In the rows, zero is written as 128.
Group, then class
[184 126 133  78 118  64  25 179 135 142  85 123 125 147 135 141  54 142
 122 157 129 137 100 144 115 146 160 150 148 186 131 113  96 125 109  46]  [81].M
[149 135 138 122 119 148 123 110 130 132 141 125 109 138 123 131 119 113
 146 116 143 127 134 122 141 153 131 116 128 123 129 128 133 123 140 125]  [84].V
[139 124 134 125 109 123 142 132 109 129 115 138 131 124 120 135 103 125
 156 137  98 130 130 138 145 154 120 140 121  87 109 134 143 116 112 108]  [81].K
[189 135 143  88 135  81  76 130 132 126 104 134 116 121 140 134  93 136
 147 138 133 134 125 128 137 166 134 152 139 150 124 112 110 134 100  71]  [81].K
[ 92 154 102 106 105 162 120 106 118 118 153 120 125 102  85 134 101 133
 151 118 131 103 138 120 147 180 143 104 125  81 111 163  98 139 158 118]  [84].Y
[ 91 144  82 107 111 176  90 122 111 129 134 117 102 107  85 115 125 153
 151 103 134 107 159 112 145 187 161 105 135  92 127 163  89 144 159  99]  [84].Y
[162 135 122 100 101  99  85 104 130 123 150 115  85 130 130 137 102 110
 161 137 143 114 114 123 144 216 141 137 143 134 141 170  89 100 147  62]  [84].V
[ 95 119 117 138 150 163 140 121 128 131 131 148 136 113  84  72 106 110
 134 133 130 116 143 133 132 160 130 122 129  97 112 111 119 133 120 163]  [81].K
[ 55  79  87 173 177 206 239 129  88 135 146 164 153 105  59 112 102 127
 113 122 123 119 169 109 157 110 128 104 116  36 100 120 153 103 123 239]  [81].K
[154 154 134  97 112  82  65 105 137 137 125 115  90 120 135 143 123 108
 169 143 125 116 114 120 138 165 147 131 134 145 113 133 107 114 147  52]  [84].V
[149 121 117 101 117  85  94 147 116 137 113 133 132 118 114 128 106  99
 169 131 132 125 116  83 132 162 131 111 135 122 116 121 116 128 117  91]  [81].K
[105  97 116 143 140 144 189 140 106 132 125 175 125 119  65 128  92 118
 138 121 126  69 139 121 131 132 132 107 131  95 119 101 136 133  97 166]  [81].M
[132  89 162 162 152 139 170 150 132 134 112 168 139 139 105 126  84 122
 129 140 121 109 129 120 125  99 125 141 146 110 102 107 136 118  98 171]  [81].M
[157 163 153  67  47 109  14 117 141 126 103 115  76 125 172 149 100 130
 151 127  11 117 127 153 140 197 154 155 163 168 136 144  86 144 129  40]  [84].Y
[151 134 110  77 116  69  77 133 103 143 114 115 100 136 121 140  75 125
 129 136 130 124 141 129 133 170 141 145 134 134 124 133 102 121 110  67]  [81].K
[ 99 104 123 149 201 204 177 127 122 128 150 155 140 111  95 104 109 103
 100 128 139 116 153 117 154 105 115  82 116  83 120 106 171 140 122 206]  [84].V
[ 94 156  88 106  75 152 157 108 151 117 133  99  73 110  88 141 102 143
 183 104 140 121 130 135 155 229 161 105 144 103 133 165  90 128 146  79]  [84].Y
[117 120 118 114 113 102 124 140 111 140 126 128 129 129 108 136 115 148
 157 140 137 128 124  98 138 161 110 139 142 117 117 140 124 137 133 106]  [81].K
[165 144 139 104 107 122  51  99 139 129 133 127 100 120 125 133  86 132
 149 135 138 122 116 152 137 182 130 159 133 157 141 125 113 136 143  63]  [84].Y
[137 110 136 125 131 110 135 131 121 148 120 144 146 131 104 129  98 114
 154 133 121 123 125 103 128 145 116 115 133 116 117 130 132 134 119 106]  [81].K
[158 149 110 101 114 155  52 100 137 123 113 136 105 124 123 134 103 111
 151 123 156 111 128 142 147 182 136 116 123 140 101 149 100 120  97  73]  [84].Y
[153 125 133 148 129 108 144 119 118 127 126 131 136 128 142 124 105 134
 150 134 122 115 125 103 123 149 124 103 129 121 113 117 134 128 134 120]  [81].K
[123 157 125 217 116 169  83 107 120 124 142 132  93 100  66 127 102 139
 122 110 141 101 138 152 147 161 154 124 137 112 123 143 112 135 137  94]  [84].Y
[151 213 137  92  96 142  64 117 116 129 124 121 104 150 116 131 109 116
 144 134 135 107 134 139 141 154 144 129 138 130 134 128 124 114 128  98]  [84].Y
[ 95 149  89 102  88 139  93 122 107 133 211  82  68 100  84 139 118 130
 168  94 136  97 144 120 151 204 168 105 130 107 129 169 100 130 174  83]  [84].Y
[126 129 128 122 116 147  94 139 117 122 133 134 150 124 126 117 112 135
 146 111 152 120 129  88 139 157 131 116 117 120 116 140 128 140 147 116]  [81].K
[110  92  89 115 111 138 130 116 107 124 124 138 110 116  73 128  90 126
 132 129  91 117 118 121 120 151 147 100 115  89 108 118 113 124 118 120]  [81].M
[115 150 105 113  96 145  40  82 118 128 126 126  77 133 109 141 118 138
 160 113 133 105 131 143 154 215 153 121 134 100 115 169 103 128 140  75]  [84].Y
[192 187 133  50  92  94   4 115 138 155 104 116  78 129 134 139  88 121
 127 132 129 116 130 160 135 194 167 157 138 151 138 153  85 125 126  38]  [84].Y

Group, then class
[133 129 120 140 165 129 125 119 168 121 119 104 131 126 132 132 125 131
 134 128 132 134 138 102 110 120 125 133 127 132 126 135 118 130 137 148]  degaf.mopi
[133 128 147 118 121 136 116 112 196 112 111 115 133 138 127 127  97 132
 123  99 122 126 159  90 120 126 120 131 108 142 131 147 127 136 167 129]  fazer.patis
[128 147 141 127 106 120 124 123 132 110 103 145 142 134 133 124 116 119
 138 115 125 123 161 109 130 101 120 115 113 144 140 147 107 116 120  99]  fazer.Kavop
[135 136 111 105 102 107 121 119 141 123 119 134 121 130 113 140 124 120
 154 110 131 134 168  98 121 116 110 124 122 130 151 168 128 126 130 124]  degaf.kise
[129 123 127 144 118 113 149 118 202 118 112  98 101 134 128 126 129 134
 140 136 135 130 121 108  84 134 135 121 118 142 130 125 127 135 156 155]  fazer.Kavop
[120 126 133 126 131 142 124 129 140 120 129 109 123 137 141 123 126 133
 133 117 124 132 145 114 125 121  98 129 153 130 140 138 127 128 124 135]  degaf.mopi
[125 134 147 132 142 148 114 118 168 110 121 117 129 138 135 136 112 137
 121 105 118 124 157 109 125 120 118 127 126 138 130 147 140 128 146 126]  degaf.mopi
[121 140 115 137 151 112 144 124 150 122 113 128 123 118 124 131  93 127
 160 128 123 136 125 116 106 128 125 121 117 120 118 131 120 133 111 149]  fazer.Kavop
[133 133 148 130 120 134 119 126 154 105 121 135 139 132 125 133 105 127
 114 102 123 125 169 116 145 120 114 133 110 142 142 143 128 135 151 116]  fazer.patis
[128 138 132 121 127 121 130 121 202 112 118 110 126 128 129 127 130 130
 133 110 135 132 129 108  96 133 121 129 109 132 134 132 112 129 126 155]  fazer.Kavop
[139 160 101 124 149 135 127 130 136 130 105 130 128 129 116 143 133 119
 155 117 130 131 146  91 114 115 114 125 130 114 160 165 114 112 114 143]  degaf.kise
[136 136 127 127 119 103 124 133 167 133 126 135 129 110 136 135 108 126
 116 106 118 123 122 120  99 127 111 126 147 129 112 165 137 121 114 116]  fazer.patis
[125 128 118 129 173 130 125 126 134 112 114 115 123 131 126 133 125 126
 143 110 130 132 151  92 125 120 120 128 129 115 126 154 117 122  99 133]  degaf.mopi
[125 132 129 130 162 154 115 121 182 119  82  97 127 137 120 145 137 139
 143 119 136 132 151  91 105 140 108 130 100 126 140 141 125 130 144 159]  degaf.mopi
[112 135 116 156 122 107 126 124 202 122 122 100 131 124 133 131 119 132
 130 122 149 133 110 103  78 139 129 120 107 116 103 123 125 139 150 155]  fazer.patis
[127 147 121 117 120 124 119 124 137 127 109 133 138 137 108 137 130 121
 143 118 124 130 163  92 118 114 119 133 112 128 154 136 125 122 128 122]  degaf.kise
[114 144 125 134 116 104 120 127 202 123 124 131 120 121 138 126 110 123
 136 103 133 130 133 103  90 124 127 113 144 117 122 159 119 118 122 141]  fazer.patis
[128 148 124 123  94 122 149 137 196 118 113 131 132 137 137 126 118 130
 134 102 120 137 124 114 103 124 125 109 113 143 130 139 122 122 114 115]  fazer.patis
[122 131 139 121 169 138 121 122 121 128 111 134 121 124 123 135 136 128
 136 126 143 131 158 115 134 105 120 129 126 122 143 149 129 133 110 138]  degaf.mopi
[125 117 143 125 140 144 100 120 156 124 133 131 133 128 115 123 114 129
 127 125 140 124 155 100 139  94 123 141 131 133 122 152 126 132 158 131]  degaf.mopi
[124 131 109 123 139 107 117 122 138 139 123 133 121 109 133 135 123 128
 152 120 123 115 115 108 109 125 113 121 174 110 123 158 123 112 115 125]  degaf.kise
[141 142 155 127 117 153 129 130 194 168 102 110 138 133 131 132 129 133
 129 110 114 128 156 103 108 126 132 120  87 126 129 140 121 141 150 112]  fazer.Kavop
[124 129 126 139 101 135 131 130 127 120 113 126 128 134 139 122 121 123
 103 115 124 124 141 122 140 116 124 129 119 127 133 131 123 116 126 104]  fazer.Kavop
[120 139 131 137 151 132 137 131 193 117  99 130 129 130 140 130 118 141
 138 107 118 128 120 106 110 122 120 128 130 134 109 111 118 122 100 125]  fazer.patis
[125 124 100 132 171 128 128 120 158 121  99 104 117 133 118 148 132 123
 184 131 139 129 139  89  97 124 114 120 123 118 132 157 117 122 123 161]  degaf.kise
[139 117 131 107 131 103 109 125 129 135 119 143 125 134 121 141 118 114
 147 111 122 132 168  93 116 112 110 128 110 128 148 174 128 125 138 128]  degaf.kise
